Look-ups in named tables: a row name and a column name give one cell, copied from the table.

nimil:
|  | nok | kunele | sudok | sivurav |
|---|---|---|---|---|
| riti | 154 | 56 | 102 | 184 |
| bop | 49 | 109 | 153 | 173 |
| lorepi | 56 | 124 | 113 | 198 |
| dizivep | 87 | 124 | 105 | 214 |
| fad | 69 | 122 | 107 | 204 |
| badotus | 140 | 28 | 133 | 154 |

nok of dizivep: 87
nok of bop: 49
sudok of bop: 153
sivurav of lorepi: 198
sudok of dizivep: 105
kunele of bop: 109
kunele of fad: 122
nok of lorepi: 56
sivurav of dizivep: 214
sudok of riti: 102
sudok of badotus: 133
kunele of badotus: 28
sivurav of badotus: 154
nok of riti: 154
sudok of lorepi: 113
Which row has the largest nok? riti

naluman
        gezimas   dor   pof  tonunis  lapu  bukufid  pone  vitivi
pafebi     5732  5490  4853     5854  5889     5919  1493    6369
laf        5602  5774  5612     5637  5415     5952  3079    5951
banug      6269  6304  5586     6265  5385     4220  5461    5906
kif        5795  4748  6318     5741  5540     6642  7685    5841
tutabo     5450  5923  5966     5781  5667     6995  3697    5101
kanadi     5740  6084  6114     5797  5853     5668  4500    4938

What is the lapu of laf in naluman? 5415
What is the pone of pafebi in naluman? 1493
What is the pone of banug in naluman? 5461
What is the tonunis of laf in naluman? 5637
What is the dor of banug in naluman? 6304
What is the lapu of tutabo in naluman? 5667
What is the gezimas of kanadi in naluman? 5740
What is the lapu of pafebi in naluman? 5889
What is the dor of pafebi in naluman? 5490
What is the pone of tutabo in naluman? 3697
What is the lapu of kif in naluman? 5540
What is the tonunis of kif in naluman? 5741
What is the vitivi of kif in naluman? 5841
What is the dor of kanadi in naluman? 6084
What is the pof of kanadi in naluman? 6114
What is the vitivi of laf in naluman? 5951
What is the bukufid of banug in naluman? 4220
What is the pof of kif in naluman? 6318
Which row has the largest dor? banug

tudo =
columns: dubid, pupiz, vedilum, kogeg, lumuku, bipedis, datesuz, gavad, tos
zep: [54, 47, 53, 54, 29, 43, 51, 84, 41]
bon: [50, 43, 35, 43, 52, 44, 46, 9, 48]
genu: [45, 36, 25, 43, 25, 57, 31, 31, 44]
kur: [40, 44, 44, 38, 8, 38, 46, 46, 41]
fal: [36, 45, 27, 39, 20, 35, 39, 38, 30]
galid: [40, 37, 42, 47, 17, 49, 46, 27, 45]
laleki: [40, 42, 22, 39, 54, 41, 39, 48, 40]
voze: [43, 40, 61, 29, 43, 42, 47, 55, 44]
vabep: [44, 35, 60, 41, 49, 50, 37, 34, 42]
lapa: [43, 41, 16, 46, 53, 52, 33, 34, 49]
mudof: [43, 46, 38, 34, 56, 47, 38, 72, 51]
sem: [49, 47, 53, 46, 52, 46, 37, 53, 42]

datesuz of laleki: 39
lumuku of voze: 43
datesuz of zep: 51
pupiz of genu: 36
dubid of voze: 43
pupiz of galid: 37
kogeg of mudof: 34
datesuz of lapa: 33
dubid of vabep: 44
vedilum of lapa: 16
vedilum of mudof: 38
lumuku of genu: 25
lumuku of galid: 17
Which row has the largest vedilum? voze

mupata =
	rogovan	rafamo	gof	lak	rubeg
getesu	6.096	5.371	7.066	6.238	5.669
lugum	5.510	6.304	4.750	5.576	5.886
vor	6.910	5.223	5.712	5.656	6.295
linirab	7.408	2.400	3.093	4.646	5.291
pidu	6.597	4.017	3.606	4.968	5.535
zor	5.351	6.165	6.094	6.038	5.632
baze	4.061	9.017	4.934	5.994	6.334
bituvek	5.777	5.512	3.962	5.255	5.735
fuzi	8.571	4.359	5.703	5.346	7.085
vuda	5.289	6.602	4.347	5.506	5.924
dubef	6.465	4.359	8.701	6.623	5.256
zaz	7.363	4.385	4.816	5.266	6.232
zovel	7.179	5.237	6.353	5.872	6.482
duros	6.589	5.396	5.677	5.673	6.175

rogovan of lugum: 5.510
gof of getesu: 7.066
rafamo of vuda: 6.602
rafamo of getesu: 5.371
rafamo of bituvek: 5.512
rubeg of vor: 6.295
rubeg of zovel: 6.482
lak of fuzi: 5.346
rogovan of zor: 5.351
rafamo of baze: 9.017
lak of zor: 6.038
rafamo of zor: 6.165
rogovan of dubef: 6.465
gof of dubef: 8.701

